Below are the code and all the weights of a small trained network. Each question names an input and a class and asks about switching units off, where a switched-off unit gives its printed mean instead of its output.

import numpy as np


def w(rows, s, z=0):
    codes = np.array(rows[::2]) - 128.0
    scale = np.full(codes.shape[1], s)
    scale[-1] = z or s
    return codes * scale


def norm(h):
    return h / np.sqrt((h * h).mean(-1, keepdims=True) + 1e-5)


def f(y):
    return y / 2 * (1 + np.tanh(0.7978845608 * (y + 0.044715 * y**3)))


def log_softmax(a):
    a = a - a.max(-1, keepdims=True)
    return a - np.log(np.exp(a).sum(-1, keepdims=True))


def net(x, mask):
    res = np.array(x, float).reshape(1, 3) / 4 @ E
    u = 0
    for l in range(3):
        y = f(norm(res) @ A[l][:, :-1].T + A[l][:, -1])
        res = res + np.where(mask[u : u + 7], y, B[l][:, -1]) @ B[l][:, :-1]
        u += 7
    return log_softmax(norm(res)[-1] @ U[:, :-1].T + U[:, -1])


A, B = {}, {}
E = w([
[159,158,86,143,34,237,105,96],'x0',
[250,153,2,61,135,83,216,250],'x1',
[230,4,121,60,205,116,129,146],'x2',
],0.003)
A[0] = w([
[98,194,169,125,215,143,123,113,39],'0.n0',
[251,126,162,21,96,197,134,114,11],'0.n1',
[189,209,93,95,27,255,47,70,151],'0.n2',
[29,67,212,144,144,127,96,25,8],'0.n3',
[224,57,70,108,87,82,190,202,54],'0.n4',
[166,150,138,109,65,131,173,120,42],'0.n5',
[54,93,236,182,42,176,12,34,235],'0.n6',
],0.0038,0.0011)
B[0] = w([
[110,136,108,125,180,103,112,116,130],'0.n0',
[150,133,88,107,153,57,119,117,147],'0.n1',
[91,102,192,151,150,87,74,155,203],'0.n2',
[126,172,186,90,144,133,179,120,191],'0.n3',
[128,130,198,97,142,160,116,108,187],'0.n4',
[126,134,152,168,176,153,135,138,129],'0.n5',
[105,89,158,174,127,221,253,51,253],'0.n6',
],0.0057,0.0056)
A[1] = w([
[112,58,71,91,163,93,151,158,51],'1.n0',
[98,137,151,98,136,118,108,177,77],'1.n1',
[133,195,81,121,90,132,122,83,157],'1.n2',
[125,163,131,109,105,100,171,126,63],'1.n3',
[125,92,60,135,24,219,130,143,92],'1.n4',
[61,149,162,185,86,130,152,84,254],'1.n5',
[119,96,107,117,143,3,93,135,85],'1.n6',
],0.0055,0.00081)
B[1] = w([
[135,80,123,99,102,187,27,71,155],'1.n0',
[165,194,165,193,59,160,140,139,137],'1.n1',
[49,56,190,155,133,190,143,82,125],'1.n2',
[4,109,220,68,143,164,105,181,137],'1.n3',
[89,126,87,96,98,15,43,64,137],'1.n4',
[195,48,144,98,117,30,138,31,254],'1.n5',
[108,140,129,179,103,122,66,164,159],'1.n6',
],0.0038,0.0045)
A[2] = w([
[85,109,99,85,92,209,167,51,57],'2.n0',
[57,165,125,215,58,136,114,96,176],'2.n1',
[139,150,98,107,70,80,95,154,254],'2.n2',
[166,95,137,77,172,96,61,139,63],'2.n3',
[60,101,130,202,155,149,160,91,191],'2.n4',
[254,44,147,63,165,153,149,130,156],'2.n5',
[94,99,163,143,129,95,171,9,162],'2.n6',
],0.0059,0.0008)
B[2] = w([
[141,69,20,172,64,171,106,164,177],'2.n0',
[177,63,96,201,110,124,67,159,188],'2.n1',
[94,58,178,96,122,118,103,120,147],'2.n2',
[114,175,65,184,131,73,55,139,171],'2.n3',
[100,86,177,225,69,176,123,91,196],'2.n4',
[71,85,160,246,3,103,57,170,221],'2.n5',
[81,122,149,75,131,202,250,111,255],'2.n6',
],0.0054,0.0067)
U = w([
[193,139,37,81,171,133,134,70,44],'0',
[168,172,3,80,197,159,117,55,17],'1',
[81,52,162,177,90,219,194,41,166],'2',
[181,159,56,82,200,177,113,74,16],'3',
[109,201,164,30,157,137,198,180,144],'4',
[118,115,141,165,76,71,16,202,165],'5',
[217,174,29,83,201,150,122,43,1],'6',
[136,165,87,112,204,102,117,87,73],'7',
],0.011,0.0082)

Each question gives the input, the list of numbers given to net, and the class t.
The units are the neurons (one row each of A and B). Each row of codes is followed by its name. A weight is (code - 128) times the scale printed after its matrix; where a second scale follows, it is the last column's (A, B and U).
mask holds one flag per neuron, layer by layer. A switched-off neuron (its flag False) gives its mean, the last column of its row in B, instead of its output. The means were averaged over made-up inputs and are rounded, as every weight is.
A unit's drop is (log p(t) with every unit on - log p(t) with that unit switched off) / (log p(t) with every unit on - log p(t) with every unit switched off).
The circuit of an input: a set's keep is (log p(t) with only the set's units on - log p(t) with every unit switched off) / (log p(t) with every unit on - log p(t) with every unit switched off). Starting from the 12 units with the biggest drops (on a tie, the unit counted first), units are removed one at a time, each time the one whose removal leaves the highest keep (on an exact tie, the one counted first), for as long as the keep stays at least 0.8.
circuit, biggest first: the units of the circuit, biggest drop first
most important unit: the unit with the biggest drop
k most important neurons: the k neurons with the biggest drops, biggest first
k most important neurons of layer l: the k neurons of layer l with the biggest drops, biggest first
drop when u is switched off: that unit's drop, to one decimal
input [-5,3,-2], class 5: 2 most important neurons of layer 1 => (1.n6, 1.n0)
input [-3,6,-5], class 4: most important unit => 0.n6
input [-1,7,-7], class 4: circuit, biggest first => (0.n6, 2.n5)
input [7,0,2], class 5: 3 most important neurons of layer 0 => (0.n2, 0.n6, 0.n1)
input [-8,-3,-1], class 4: circuit, biggest first => (0.n3, 2.n5, 2.n1, 2.n0)
input [2,8,-3], class 4: 3 most important neurons => (1.n5, 2.n1, 0.n6)
input [1,6,-4], class 4: 2 most important neurons => (0.n6, 2.n5)
input [4,4,-1], class 5: 3 most important neurons => (2.n6, 0.n6, 0.n3)
input [-6,5,-6], class 4: 2 most important neurons => (2.n5, 0.n2)
input [4,4,-3], class 5: 3 most important neurons => (0.n6, 2.n6, 0.n3)
input [-1,1,4], class 5: drop when 0.n6 is switched off => 0.2
input [4,0,3], class 5: drop when 0.n6 is switched off => 0.1
input [1,8,-5], class 4: drop when 2.n5 is switched off => 0.3
input [8,7,-7], class 5: drop when 0.n6 is switched off => 0.5
input [-6,5,-5], class 4: most important neuron of layer 2 => (2.n5)
